Each row has a name. Each question is about the rows just above it. Places in a row count from 1.

[142 116 139  84 145 109 161 123 134 103  96  89  87 135 134 157 161] = sedut
[146 128 106  83 100  86 120 117 109 173  82 150  83 164 128 164 145] = vano
[128 172 166 137 165 163 160  95 171 106 165 135  83  81 109  87 133] = sugi
[108 122  92 138 144 167  82 172  97  98  97 157 175 117 138  92 167] = zaz
Changed zaz: [108 122  92 138 144 168  82 172  97  98  97 157 175 117 138  92 167]. Place and old value: | 6, [167]
One entry of vano was changed: [146 128 106  83 100  87 120 117 109 173  82 150  83 164 128 164 145]. Where, and from what? | 6, [86]
Where does [142 116 140  84 145 109 161 123 134 103  96  89  87 135 134 157 161] differ from sedut, and what was there? | 3, [139]
One entry of vano was changed: [146 128 106  83 100  86 120 117 109 173  82 150  83 163 128 164 145]. Where, and from what? | 14, [164]
One entry of zaz was changed: [108 122  92 138 143 167  82 172  97  98  97 157 175 117 138  92 167]. Where, and from what? | 5, [144]
Where does [146 128 106  83 100  86 120 117 109 173  82 150  83 164 128 163 145] differ from vano, and what was there? | 16, [164]

[ 94 129 133 126] -> Deva
[110 151 107 130] -> geguv
[ 94 129 133 132] -> subis
[110 151 139 154] -> fifu
[159 151 143  96] -> lider
[160 156 128 102] -> nivo
[123 126  87 122] -> riv
[123 149 112 115] -> Lirar
[126 141 122 139] -> leb
[112 106 134 119] -> ruza
One entry of lider was changed: [159 150 143  96]. Where, and from what? | 2, [151]
Where does [123 126  86 122] differ from riv, and what was there? | 3, [87]
Changed riv: [123 125  87 122]. Place and old value: | 2, [126]
One entry of geguv was changed: [110 151 107 131]. Where, and from what? | 4, [130]

[121 142 140 109 151]  kon
[104 119 127  98 128]  Mebu
[121 142  94  98 146]  kuven
[138 108 122 129 156]  Goman
[133 134  78 120  82]  dus
[141 132 110 135 120]  Miset
[122 123  82 118 121]  moma
[147 145  86 153 134]  zum
[111 131 139 143 145]  volaz
[156  72 109 124 163]  zub
[127 115 142 153  87]  gopo
One entry of kon was changed: [121 143 140 109 151]. Where, and from what? | 2, [142]
One entry of kon was changed: [121 141 140 109 151]. Where, and from what? | 2, [142]
One entry of Miset was changed: [140 132 110 135 120]. Where, and from what? | 1, [141]
Where does [121 143  94  98 146] differ from kuven, and what was there? | 2, [142]
Changed dus: [134 134  78 120  82]. Place and old value: | 1, [133]
Changed Goman: [137 108 122 129 156]. Place and old value: | 1, [138]

[113 122 130 147] -> baboz
[133 143 112  83] -> sigol
[115 140 114 148] -> rubap
[ 96 109 135 137] -> kenuv
[127 144 112 104] -> pib
[ 96 109 135 147] -> dipo
[130 126 111 156] -> Gakaz
[128 132 131 127] -> Raz
[139 146 114 154] -> bita
One entry of kenuv was changed: [ 96 109 134 137]. Where, and from what? | 3, [135]
Changed Raz: [128 133 131 127]. Place and old value: | 2, [132]
Where does [ 96 109 135 146] differ from dipo, and what was there? | 4, [147]
One entry of kenuv was changed: [ 96 109 135 138]. Where, and from what? | 4, [137]
One entry of pib was changed: [127 144 112 105]. Where, and from what? | 4, [104]

[101 143 132 133 129  95 116 117 140 114 155 123 131 107 102 130] = Kada
[106 123 190 140 143 107 118 132 125 123 131 110 129  95 106 134] = rikog
[116 110 190 155 148 134 119 143 117 134 142 131 137  90 126 127] = Rik
[101 137 145 122 132  83 115 126 133 118 145 109 119 111  95 140] = gepi
One entry of gepi was changed: [101 137 145 122 133  83 115 126 133 118 145 109 119 111  95 140]. Where, and from what? | 5, [132]
Where does [101 137 145 122 132  83 115 126 133 118 144 109 119 111  95 140] differ from gepi, and what was there? | 11, [145]
One entry of Rik was changed: [116 110 190 155 149 134 119 143 117 134 142 131 137  90 126 127]. Where, and from what? | 5, [148]
Where does [106 123 190 140 143 107 118 132 125 123 131 109 129  95 106 134] differ from rikog, and what was there? | 12, [110]
Where does [106 123 190 140 143 107 118 133 125 123 131 110 129  95 106 134] differ from rikog, and what was there? | 8, [132]

[140 127 121 101 179  99 141] = fona
[127 139 117 133 135 134 148] = bulal
[141 105 146  94 162  84 113] = sov
[127 139 109 147 142 157 143] = tikip
[140 127 121 101 134 108  87] = kupok
[105 138  93  89  85  90 145] = futo
[130 124 126 141 140 146 126] = puv
[118 112 133 153 102 160 100] = medi
[121 117 135 123 100 118 117] = madu
[137  90 166 119 134 108 159] = Duvar
[120 139 112 134 112 137 145] = Kun
[141 109 147 135 162 133 111] = roto
Changed futo: [105 138  93  89  84  90 145]. Place and old value: | 5, [85]
Changed tikip: [128 139 109 147 142 157 143]. Place and old value: | 1, [127]
Where does [127 138 117 133 135 134 148] differ from bulal, and what was there? | 2, [139]
Changed tikip: [127 139 109 146 142 157 143]. Place and old value: | 4, [147]
Changed puv: [130 124 126 141 140 146 125]. Place and old value: | 7, [126]
Changed Duvar: [137  90 166 119 135 108 159]. Place and old value: | 5, [134]
Where does [141 105 146  94 162  84 112] differ from sov, and what was there? | 7, [113]

[104 101 110 152 125 115 119 139 162 123 129 119 100 113 132 165  86 125
 161 157 146  87 127 105 156 152 140  99 129 104 132 127 109 105 104 130
 150 102 149 143 111] -> sadi
[153 130 134 156 125 128 132 130 127 120 145 142  82 151 123 155 125 134
 124 140 126 101 126 138 124 132 121 131 150 112 154 125 155 141 139 128
 123 127 137 139 135] -> loke
[104 101 110 152 125 115 119 139 162 123 129 119 100 113 132 165  86 125
 161 157 146  87 127 105 156 132 140  99 129 104 132 127 109 105 104 130
 150 102 149 143 111] -> sepat
[100 109 106 144 129 113 121 140 166 125 115 125 111 113 134 158  93 130
 159 148 147  91 126 108 150 147 138  92 134 100 128 121 110 108 115 128
 152 105 147 137 100] -> Mezi
Where does [153 130 134 156 125 128 132 130 127 120 145 142  81 151 123 155 125 134
 124 140 126 101 126 138 124 132 121 131 150 112 154 125 155 141 139 128
 123 127 137 139 135] differ from loke, and what was there? | 13, [82]
Changed loke: [153 130 134 156 125 127 132 130 127 120 145 142  82 151 123 155 125 134
 124 140 126 101 126 138 124 132 121 131 150 112 154 125 155 141 139 128
 123 127 137 139 135]. Place and old value: | 6, [128]
Changed sadi: [104 101 110 152 125 115 119 139 162 123 129 119 100 112 132 165  86 125
 161 157 146  87 127 105 156 152 140  99 129 104 132 127 109 105 104 130
 150 102 149 143 111]. Place and old value: | 14, [113]
Changed loke: [153 130 134 156 125 128 132 130 127 120 145 142  82 151 123 155 125 134
 124 140 126 101 127 138 124 132 121 131 150 112 154 125 155 141 139 128
 123 127 137 139 135]. Place and old value: | 23, [126]

[132 129 127 126 126 132 127 128 126 127 128 132 129 130 129 130] : todur
[151 108 130 122 128  67 128 122 128 118 125 152  88 114 125 124] : Musep
[124 123 123 123  79 118  70 129  96 125 128 125 123 124 125 132] : Zinuk
[152 127 127 120 125 133 130 125 125 125 126 148 124 131 130 131] : Pamus
[125 118 164  89 124 121 130 176 129 160 169 125 125 161  83  99] : Felam
[117 131 127 131 126 132 123 130 126 129 129 119 134 129 129 129] : Tiz
One entry of todur was changed: [133 129 127 126 126 132 127 128 126 127 128 132 129 130 129 130]. Where, and from what? | 1, [132]
One entry of Musep was changed: [150 108 130 122 128  67 128 122 128 118 125 152  88 114 125 124]. Where, and from what? | 1, [151]
Where does [152 127 127 120 125 133 130 125 125 125 126 148 124 130 130 131] differ from Pamus, and what was there? | 14, [131]
Changed Felam: [125 118 164  89 124 121 129 176 129 160 169 125 125 161  83  99]. Place and old value: | 7, [130]
Changed Tiz: [117 131 127 131 126 131 123 130 126 129 129 119 134 129 129 129]. Place and old value: | 6, [132]
Where does [125 118 164  89 124 121 130 176 129 160 168 125 125 161  83  99] differ from Felam, and what was there? | 11, [169]
One entry of Tiz was changed: [117 131 127 131 126 132 123 130 126 129 129 119 134 129 130 129]. Where, and from what? | 15, [129]

[ 85 152 100 141] -> puvu
[134 160 124 153] -> nim
[ 85 152 100 145] -> mevo
[160 142 133 143] -> kipa
One entry of nim was changed: [133 160 124 153]. Where, and from what? | 1, [134]
Changed nim: [135 160 124 153]. Place and old value: | 1, [134]
Where does [ 85 152 100 144] differ from mevo, and what was there? | 4, [145]
Changed mevo: [ 85 152  99 145]. Place and old value: | 3, [100]
Where does [134 160 124 154] differ from nim, and what was there? | 4, [153]

[131 116 116 136 132 102 150 118 124 147 143 144 129 131 165 117 152 115
 112 137 133 140 170 123 128 156 150 142  84 127 133] -> Sugot
[125 119 164 144 122 147 122 160 147 134 139 130 115 136 124 140 148 149
 150 106 130 123 119 136 148 141  91 127 111  99 140] -> puzip
[148 122 111 150 139 121 164 112  92 127 120 118 130 153 108 142 134 136
  98 110 112 135 110 164 127 143 115 130 123 129 144] -> pem
One entry of pem was changed: [148 122 111 150 139 121 164 112  92 127 120 118 130 153 108 142 134 137
  98 110 112 135 110 164 127 143 115 130 123 129 144]. Where, and from what? | 18, [136]
Where does [125 119 164 144 122 147 122 160 147 134 139 129 115 136 124 140 148 149
 150 106 130 123 119 136 148 141  91 127 111  99 140] differ from puzip, and what was there? | 12, [130]

[173 124 137 114 123 115 121 143 127 133 116 126 137 131 145 134 140 149
 134 126 112 144  75 118 126] -> tiv
[121 126 122 135 123 132 137 122 136 125 130 116 125 123 125 127 136 125
 128 127 132 119 131 129 129] -> tatos
[119 133 128 130 137 124 126 125 131 126 122 119 132 118 128 120 126 137
 137 129 141 124 128 136 135] -> Led
[129 133 119 123 127 130 130 128 127 129 129 133 112 136 133 129 130 116
 121 130 128 133 147 125 127] -> sige
[127 130 126 126 129 129 127 128 124 130 131 135 122 133 129 129 126 122
 125 130 127 131 140 128 128] -> vub
[129 133 119 123 127 130 130 128 127 129 129 133 112 136 133 129 130 116
 121 130 128 133 127 126 125] -> Luza
[112 128 112 135 122 138 142 117 136 130 137 123 111 128 121 130 135 113
 122 129 133 118 156 131 130] -> Fitaz
[129 133 119 123 127 130 130 128 127 129 129 133 112 136 133 129 130 116
 121 130 128 133 127 122 120] -> Disog
[132 135 124 123 128 127 125 129 127 123 124 129 117 135 138 125 128 119
 122 128 129 134 138 121 124] -> gasit
[119 133 128 130 137 124 126 128 131 126 122 119 132 118 128 120 126 137
 137 123 141 124 128 136 135] -> nupor
Where does [127 130 126 126 129 129 127 128 124 130 131 135 122 133 129 129 126 123
 125 130 127 131 140 128 128] differ from vub, and what was there? | 18, [122]
One entry of nupor was changed: [119 133 128 130 137 124 126 128 131 126 122 119 132 118 128 120 125 137
 137 123 141 124 128 136 135]. Where, and from what? | 17, [126]
One entry of Luza was changed: [129 133 119 123 127 130 130 128 127 130 129 133 112 136 133 129 130 116
 121 130 128 133 127 126 125]. Where, and from what? | 10, [129]
Where does [112 128 112 135 122 138 142 117 136 130 137 123 111 128 121 130 134 113
 122 129 133 118 156 131 130] differ from Fitaz, and what was there? | 17, [135]
One entry of gasit was changed: [132 135 124 123 128 127 125 129 127 122 124 129 117 135 138 125 128 119
 122 128 129 134 138 121 124]. Where, and from what? | 10, [123]
Changed gasit: [132 135 124 123 128 127 125 129 127 123 124 129 117 135 138 125 128 119
 123 128 129 134 138 121 124]. Place and old value: | 19, [122]

[126 125 126 126 118 125 125 130 128 135 137 133 119 127 135 130] -> Pabi
[129 127 126 129 128 128 126 128 127 127 128 128 132 130 129 129] -> bulir
[129 127 126 127 128 128 126 128 127 127 128 128 132 130 129 129] -> degek
[129 129 129 123 128 128 130 127 129 126 131 126 127 124 136 132] -> Papez
[127 127 125 130 129 124 129 126 130 130 147 129 125 129 135 133] -> gov
[130 129 132 129 130 131 129 128 129 129 139 127 133 127 153 113] -> nurad
[130 129 132 129 130 131 129 128 129 129 139 127 133 127 153 136] -> gepu
One entry of bulir was changed: [129 127 126 129 128 128 126 128 127 128 128 128 132 130 129 129]. Where, and from what? | 10, [127]
One entry of degek was changed: [129 127 126 127 128 128 126 128 127 127 128 128 132 130 129 130]. Where, and from what? | 16, [129]
Where does [127 127 125 130 129 124 129 126 130 131 147 129 125 129 135 133] differ from gov, and what was there? | 10, [130]
Changed bulir: [129 127 126 129 129 128 126 128 127 127 128 128 132 130 129 129]. Place and old value: | 5, [128]

[131 148 131 127 111 166 122] = Nako
[150 106 141 163 148 113 139] = Voz
[111 136 148 121 138 141 147] = Sakif
[124 146 153 117 119 167 120] = lepub
[124 146 152 117 119 167 120] = fedeb
[114 103 122 151 126 155 138] = Gulop
[100 106 139 112 113 140  92] = vugu
[154 129 147 134 147 120 105] = sitos
[154 130 102  74 152 156 116] = Vurek
[162 128 151 139 143 141 111] = muz
[118  91 125 142 114 120 146] = kif
[157 121 146  99 126 126 116] = nuvu
One entry of Gulop was changed: [114 102 122 151 126 155 138]. Where, and from what? | 2, [103]
Changed muz: [162 128 151 139 143 142 111]. Place and old value: | 6, [141]
One entry of nuvu was changed: [157 121 146 100 126 126 116]. Where, and from what? | 4, [99]

[189 128 140 131 155 118 133 134 149 137 178 154 140 129 157 140 131] = Lenot
[189 128 140 131 155 118 133 134 149 137 178 119  98 156 147 122 164] = daseg
[189 128 140 131 155 118 133 134 149 137 178 119  98 156 147 122 104] = Let
Changed Let: [189 128 140 131 155 118 133 134 149 137 178 119  98 156 146 122 104]. Place and old value: | 15, [147]
Where does [189 128 140 131 155 118 133 134 149 137 178 119  99 156 147 122 164] differ from daseg, and what was there? | 13, [98]
Where does [189 128 140 131 155 118 133 134 149 137 178 155 140 129 157 140 131] differ from Lenot, and what was there? | 12, [154]
Where does [189 128 140 131 155 118 133 135 149 137 178 154 140 129 157 140 131] differ from Lenot, and what was there? | 8, [134]
One entry of daseg was changed: [189 128 140 131 155 118 133 134 149 137 178 119  98 156 147 123 164]. Where, and from what? | 16, [122]
Changed Let: [189 128 140 131 155 118 133 134 149 137 178 119  98 157 147 122 104]. Place and old value: | 14, [156]

[130 126 124 107 129 118]  Dofom
[105 121 118  82 140  93]  doku
[105 121 118  82 140 134]  roge
One entry of doku was changed: [105 121 118  81 140  93]. Where, and from what? | 4, [82]
Changed roge: [105 121 118  81 140 134]. Place and old value: | 4, [82]
Where does [130 126 124 107 129 117] differ from Dofom, and what was there? | 6, [118]
Where does [104 121 118  82 140 134] differ from roge, and what was there? | 1, [105]

[130  77 163 145 137  97 139 135 108 145 135 133 121 155 159 134 154 108
 146 143  93 110 139 159 141 162 156 130 111 137 141 125 100 134]  guro
[153 105 128 115 129 140 126  89 125 125 125 104 121 152 161 124 129 118
 106 129 104 148 122 171 124  93  88 128 126 112 103 139 103  80]  rimus
[128 129 118 108 132 153 146 114 140 139 129 117 132 155 153 134 129 124
  74 119 110 138 116 159  91  93 115 115 103 125 107 119 107  75]  mit
One entry of mit was changed: [128 129 118 108 132 153 146 114 140 139 129 117 132 155 153 134 129 124
  74 119 110 139 116 159  91  93 115 115 103 125 107 119 107  75]. Where, and from what? | 22, [138]
One entry of guro was changed: [130  77 163 145 137  97 139 135 108 145 135 133 121 155 159 134 154 108
 146 143  93 110 139 159 141 162 156 131 111 137 141 125 100 134]. Where, and from what? | 28, [130]
Where does [128 129 118 108 132 153 146 114 140 139 129 117 132 155 153 134 129 124
  74 119 109 138 116 159  91  93 115 115 103 125 107 119 107  75] differ from mit, and what was there? | 21, [110]
Where does [130  77 163 145 137  97 139 135 108 145 135 133 121 155 159 134 154 109
 146 143  93 110 139 159 141 162 156 130 111 137 141 125 100 134] differ from guro, and what was there? | 18, [108]
Where does [128 129 118 108 132 153 146 114 140 139 129 117 132 155 153 134 129 124
  74 119 110 138 116 159  91  93 115 115 103 125 106 119 107  75] differ from mit, and what was there? | 31, [107]
Changed rimus: [153 105 128 115 129 140 127  89 125 125 125 104 121 152 161 124 129 118
 106 129 104 148 122 171 124  93  88 128 126 112 103 139 103  80]. Place and old value: | 7, [126]

[133 133 107 108 135 145 129 101 122 160 158 152 148 117 139 146 131 141
  99 124 122 166 129 148 108 130 158 122 129 139  93 106 112  89 113]  nir
[143 127 139 118 109 115  98 129 114 129 159 112 112 110 101 108 152 103
 140 119 137 136 125 155 114 116 106 112 103 180 129 140 115 109 100]  Dis
[137 134 131 153 108 142 174 134 121 124 115 110 122 151 167 141 115 129
 107 136 138 128 146  96 125 123 134 158 135  81 126 152 134 166 135]  viso
[123 126 121 124 163 115 118 134 153 105 106 140 133 121 102 112 119 130
 175 143 118  93 119 120 164 137 126 123 145 120 164 122 143 155 164]  nol
[110 130 130 135 152  99 104 154 136 119 106 151 125 124 108 104 131 133
 185 127 121  97 104 136 156 145 123 116 154 135 150 122 153 146 153]  pige
[117 123 117 107 132 143 132 102 130 158 142 153 151 126 140 155 125 147
  88 117 117 164 130 138 109 128 154 120 126 127  93 102 114  89 112]  nideg
[112 129 126 135 154  99 102 153 134 118 106 149 128 124 107 106 133 132
 181 130 121  98 106 134 155 142 124 118 156 139 150 119 151 145 149]  gab
[114 132 123 135 153  99 104 150 140 116 105 150 126 124 105 107 129 132
 182 128 122  97 109 136 157 144 122 118 154 135 149 120 149 148 154]  vinar
[135 132 109 107 136 140 128 104 123 160 161 154 146 117 139 145 130 139
 102 125 122 164 127 150 110 129 157 121 127 142  91 109 109  89 114]  fasu
Changed gab: [112 129 126 135 154  98 102 153 134 118 106 149 128 124 107 106 133 132
 181 130 121  98 106 134 155 142 124 118 156 139 150 119 151 145 149]. Place and old value: | 6, [99]
One entry of vinar was changed: [114 132 123 135 153  99 104 150 140 116 105 150 126 124 105 107 129 132
 182 128 122  97 109 136 157 144 122 119 154 135 149 120 149 148 154]. Where, and from what? | 28, [118]
One entry of gab was changed: [112 129 126 135 154  99 102 153 134 118 106 149 128 124 107 106 133 131
 181 130 121  98 106 134 155 142 124 118 156 139 150 119 151 145 149]. Where, and from what? | 18, [132]
Changed fasu: [135 132 109 107 136 140 128 104 123 160 160 154 146 117 139 145 130 139
 102 125 122 164 127 150 110 129 157 121 127 142  91 109 109  89 114]. Place and old value: | 11, [161]
Where does [114 132 123 135 153  99 104 150 140 116 105 150 126 124 105 107 129 132
 182 128 122  97 109 136 157 145 122 118 154 135 149 120 149 148 154] differ from vinar, and what was there? | 26, [144]
One entry of gab was changed: [112 129 125 135 154  99 102 153 134 118 106 149 128 124 107 106 133 132
 181 130 121  98 106 134 155 142 124 118 156 139 150 119 151 145 149]. Where, and from what? | 3, [126]
Changed nideg: [117 123 117 107 132 143 132 102 130 158 142 153 151 126 140 155 125 147
  88 118 117 164 130 138 109 128 154 120 126 127  93 102 114  89 112]. Place and old value: | 20, [117]

[123 132 181 155 122 111 128 114 141 141 135 116 167 113 119  90 112 171
 105  93 104 135  91  96 119 116 144 138 159 106 127 153 134 114 157 120
 112 124 142 106 138 113  97 120] -> tofar
[123 132 181 142 122 111 128 114 141 141 140 116 167 113 119  90 112 171
 119  93 104 135  91  96 119 116 144 138 159 106 127 153 134 114 157 120
 112 109 142 106 138 113  97 120] -> derel
[152  88 159 147 156  93 127 141 107 121 158 127 149  87 114 104 113 128
  94  95  96 125 110 108 125 111 119 160 128 125 107 110 134 117 178 148
 130 131 133  94 172 123 112 138] -> Bizis
Where does [123 132 181 155 122 111 128 114 141 141 135 116 167 113 118  90 112 171
 105  93 104 135  91  96 119 116 144 138 159 106 127 153 134 114 157 120
 112 124 142 106 138 113  97 120] differ from tofar, and what was there? | 15, [119]
Changed Bizis: [152  88 159 147 156  93 127 141 107 121 158 127 149  87 114 104 113 128
  94  95  96 125 110 108 125 111 119 160 128 125 107 110 134 116 178 148
 130 131 133  94 172 123 112 138]. Place and old value: | 34, [117]

[137  74  83 138 124 186 124  78 190  88 148  91 107 104 104] -> mes
[112 107 135 130 148 148 148 165 165 113 148 121 114 122 129] -> sot
[143 124 132 121 129 120 129 140 134 131 125 127 132 121 126] -> detig
[142 115 124 124 128 130 128 130 142 125 129 121 129 119 124] -> leg
Where does [112 107 135 131 148 148 148 165 165 113 148 121 114 122 129] differ from sot, and what was there? | 4, [130]
Where does [137  74  83 137 124 186 124  78 190  88 148  91 107 104 104] differ from mes, and what was there? | 4, [138]
Changed detig: [143 124 132 121 129 120 129 140 134 131 125 127 132 122 126]. Place and old value: | 14, [121]
Where does [142 115 123 124 128 130 128 130 142 125 129 121 129 119 124] differ from leg, and what was there? | 3, [124]
Changed sot: [112 107 135 130 148 148 148 165 165 113 148 121 114 123 129]. Place and old value: | 14, [122]
Where does [112 107 135 130 148 148 148 165 165 113 148 121 115 122 129] differ from sot, and what was there? | 13, [114]

